Below are the code and all the weights of a small trained network. Each question names an input and a class and asks about switching units off, where a switched-off unit gives its printed mean instead of its output.

import numpy as np


def w(rows, s, z=0):
    codes = np.array(rows[::2]) - 128.0
    scale = np.full(codes.shape[1], s)
    scale[-1] = z or s
    return codes * scale


def f(y):
    return y / 2 * (1 + np.tanh(0.7978845608 * (y + 0.044715 * y**3)))


def log_softmax(a):
    a = a - a.max(-1, keepdims=True)
    return a - np.log(np.exp(a).sum(-1, keepdims=True))


def net(x, mask):
    res = np.array(x, float).reshape(1, 5) / 4 @ E
    y = f(res @ A[0][:, :-1].T + A[0][:, -1])
    res = res + np.where(mask, y, B[0][:, -1]) @ B[0][:, :-1]
    return log_softmax(res[-1] @ U[:, :-1].T + U[:, -1])


A, B = {}, {}
E = w([
[103,104,156,152,125,131,109],'x0',
[141,203,212,94,95,119,1],'x1',
[62,218,177,171,240,123,168],'x2',
[35,180,74,80,10,32,129],'x3',
[112,88,170,126,158,120,137],'x4',
],0.0099)
A[0] = w([
[131,63,40,78,80,151,73,147],'N0',
[84,56,39,225,113,85,202,33],'N1',
[170,21,115,75,98,21,100,125],'N2',
[58,129,158,27,56,72,196,6],'N3',
[117,129,122,177,197,1,204,148],'N4',
[102,121,204,48,150,81,148,231],'N5',
[35,170,114,112,192,138,117,99],'N6',
[1,129,122,90,33,2,173,98],'N7',
[143,171,182,108,122,59,31,41],'N8',
[86,224,86,198,188,86,126,224],'N9',
],0.0085,0.0016)
B[0] = w([
[98,81,94,78,154,144,59,192],'N0',
[166,241,164,143,76,1,137,205],'N1',
[43,81,24,118,57,59,93,194],'N2',
[135,26,159,194,175,201,203,198],'N3',
[113,248,83,146,109,143,92,195],'N4',
[105,181,98,112,96,90,109,165],'N5',
[37,115,49,17,171,185,42,177],'N6',
[168,64,174,196,190,173,167,252],'N7',
[167,217,178,134,121,37,201,201],'N8',
[122,120,117,131,114,183,18,198],'N9',
],0.0081,0.012)
U = w([
[23,73,70,112,130,127,68,187],'0',
[199,40,200,202,192,193,217,196],'1',
[148,183,178,146,79,4,208,4],'2',
],0.011,0.0012)

Each question gives the input, the list of numbers given to net, and the class t.
The units are the neurons (one row each of A and B). Each row of codes is followed by its name. A weight is (code - 128) times the scale printed after its matrix; where a second scale follows, it is the last column's (A, B and U).
mask holds one flag per neuron, in row order. A switched-off neuron (its flag False) gives its mean, the last column of its row in B, instead of its output. The means were averaged over made-up inputs and are rounded, as every weight is.
A unit's drop is (log p(t) with every unit on - log p(t) with that unit switched off) / (log p(t) with every unit on - log p(t) with every unit switched off).
The circuit of an input: a set's keep is (log p(t) with only the set's units on - log p(t) with every unit switched off) / (log p(t) with every unit on - log p(t) with every unit switched off). Starting from all 10 units, units are removed one at a time, each time the one whose removal leaves the highest keep (on an exact tie, the one counted first), for as long as the keep stays at least 0.8.
circuit, biggest first: the units of the circuit, biggest drop first
unit that matters most: the unit with the biggest drop
k most important neurons: the k neurons with the biggest drops, biggest first
drop when u is switched off: that unit's drop, to one decimal
input [4,-3,3,-1,2], class 0: circuit, biggest first -> N7
input [0,4,8,3,-7], class 0: 2 most important neurons -> N6, N9
input [2,1,4,5,-8], class 1: circuit, biggest first -> N7, N3
input [5,-3,8,8,8], class 0: 3 most important neurons -> N6, N4, N9
input [6,5,0,5,8], class 1: 3 most important neurons -> N7, N3, N1
input [-4,2,-4,-2,8], class 0: 2 most important neurons -> N1, N7
input [-2,-5,-4,0,-4], class 2: 4 most important neurons -> N1, N6, N9, N3
input [6,-7,0,8,-8], class 1: 2 most important neurons -> N7, N3
input [6,0,0,2,-6], class 1: circuit, biggest first -> N2, N6, N1
input [1,-5,-3,2,-4], class 2: 3 most important neurons -> N1, N6, N9
input [-2,4,8,8,-6], class 0: 3 most important neurons -> N6, N9, N5
input [6,-8,3,5,-7], class 2: 2 most important neurons -> N1, N4
input [3,-6,-3,7,4], class 1: 3 most important neurons -> N7, N3, N8
input [-7,-2,-2,8,3], class 1: 2 most important neurons -> N7, N3
input [3,5,8,4,-8], class 0: 2 most important neurons -> N6, N9
input [-2,1,-6,7,-5], class 1: 3 most important neurons -> N7, N3, N6
input [-6,3,7,4,3], class 0: unit that matters most -> N6
input [-4,-8,3,3,5], class 2: drop when N1 is switched off -> 3.9
input [-5,-7,8,-8,5], class 0: drop when N9 is switched off -> 0.1
input [-6,-8,0,-4,-6], class 2: unit that matters most -> N1
input [1,4,-4,6,-7], class 1: drop when N7 is switched off -> 0.5
